Each row is followed by its class. Each block has new classes.
| -0.547 | -0.460 | -3.985 |  2.064 | -0.058 |  1.391 |  1.265 | -2.348 |  0.288 |  0.828 |  1.930 | -1.089 |  1.306 |  0.065 | -0.730 | -0.002 |
Q449
|  1.749 |  1.369 | -4.267 |  2.973 | -5.505 | -1.426 | -1.213 | -1.669 | -1.238 |  4.421 |  2.796 | -1.207 |  0.457 |  3.349 |  1.712 |  0.915 |
q54
| -1.381 | -0.208 |  0.614 | -1.076 | -0.262 | -1.063 | -0.394 |  1.315 | -1.876 |  0.948 | -0.800 |  0.838 |  0.488 |  0.509 |  1.379 |  0.352 |
q54
| -0.796 |  1.955 | -3.541 |  3.209 | -0.001 | -1.780 | -0.628 | -2.167 | -4.580 | -0.428 |  3.078 | -0.793 |  2.437 |  1.787 | -0.035 | -0.420 |
q472
| -0.717 |  2.208 |  0.878 |  1.359 | -3.785 |  1.024 |  0.082 | -0.729 | -2.879 | -0.839 |  1.637 | -0.639 |  1.837 |  1.227 | -0.417 |  1.435 |
Q572
| -0.181 |  0.994 | -2.426 | -0.414 | -1.694 | -0.704 | -0.979 |  0.672 | -1.953 | -1.224 |  1.358 | -0.716 | -0.281 |  2.073 |  0.197 | -1.250 |
q138
| -0.278 |  0.411 |  0.917 | -1.165 | -1.830 | -1.654 | -0.672 |  1.962 | -1.258 | -0.212 |  0.584 |  2.445 | -0.969 |  1.394 | -0.371 | -0.907 |
q138
| -1.308 | -0.427 | -0.500 | -0.350 | -1.448 | -1.464 |  0.819 |  0.239 | -2.068 |  2.298 |  2.741 |  1.311 |  1.009 |  1.100 |  2.037 |  0.627 |
q54
| -1.076 |  0.750 |  0.234 | -0.216 | -1.975 | -1.615 | -1.582 |  0.708 | -3.978 |  1.104 |  2.130 |  2.019 |  1.589 |  0.677 |  2.980 | -1.570 |
q568
| -1.371 |  3.281 | -3.766 | -0.492 |  1.027 | -0.822 |  0.546 |  1.217 | -6.183 |  1.552 |  4.053 | -2.152 |  0.816 |  2.008 |  0.959 | -0.975 |
q54
|  0.820 | -0.278 | -1.770 | -0.872 |  0.617 | -0.388 |  0.290 |  0.802 | -3.233 |  0.790 | -2.056 |  0.203 | -2.679 |  0.797 |  1.036 | -2.129 |
q536
|  0.338 |  0.580 |  2.085 |  0.182 | -3.099 | -1.506 | -1.088 |  0.269 | -1.976 | -2.951 |  1.708 | -1.582 | -0.254 |  1.316 | -0.149 | -0.169 |
q568
| -0.131 |  2.628 |  2.670 | -0.007 | -2.967 | -0.621 | -0.653 |  0.647 | -1.877 |  0.292 |  2.272 | -0.917 | -0.356 |  1.894 | -0.753 |  0.875 |
Q572
|  0.328 |  1.004 | -0.380 | -0.607 | -2.649 | -1.239 | -1.159 |  1.970 | -1.543 |  2.156 |  1.972 |  0.774 | -0.302 |  1.265 |  1.136 |  0.023 |
q568
| -0.611 |  0.911 | -2.744 |  0.646 | -0.252 | -0.890 | -0.227 |  0.130 | -3.435 |  2.771 |  1.911 | -0.440 |  1.249 |  1.237 |  2.068 | -1.723 |
q54
| -0.636 |  4.077 | -4.148 |  1.443 | -0.593 |  0.146 | -0.299 |  0.081 | -3.078 | -0.360 |  3.046 | -3.170 |  0.584 |  1.647 |  0.309 | -0.173 |
q589
| -0.082 |  1.233 | -3.824 |  3.980 | -0.156 | -0.864 |  0.471 | -3.776 |  0.382 | -1.431 |  2.597 | -3.239 |  3.527 |  1.498 | -1.464 |  2.050 |
q472
| -0.657 |  0.107 | -2.291 | -1.060 |  0.620 |  0.760 | -1.253 |  2.356 | -2.933 |  0.832 | -1.573 |  0.102 | -2.027 |  0.179 |  0.960 | -1.852 |
q138
| -0.135 |  1.310 | -3.012 | -1.869 |  2.752 |  1.986 | -0.688 | -0.572 |  0.191 |  1.167 | -2.125 | -3.165 | -0.208 | -1.209 |  1.602 | -1.391 |
q536
|  0.114 |  2.679 | -2.070 | -1.341 |  2.014 |  3.166 |  1.775 |  0.930 |  5.666 |  0.380 | -1.657 | -3.517 | -1.593 | -1.449 | -0.260 | -0.146 |
q589
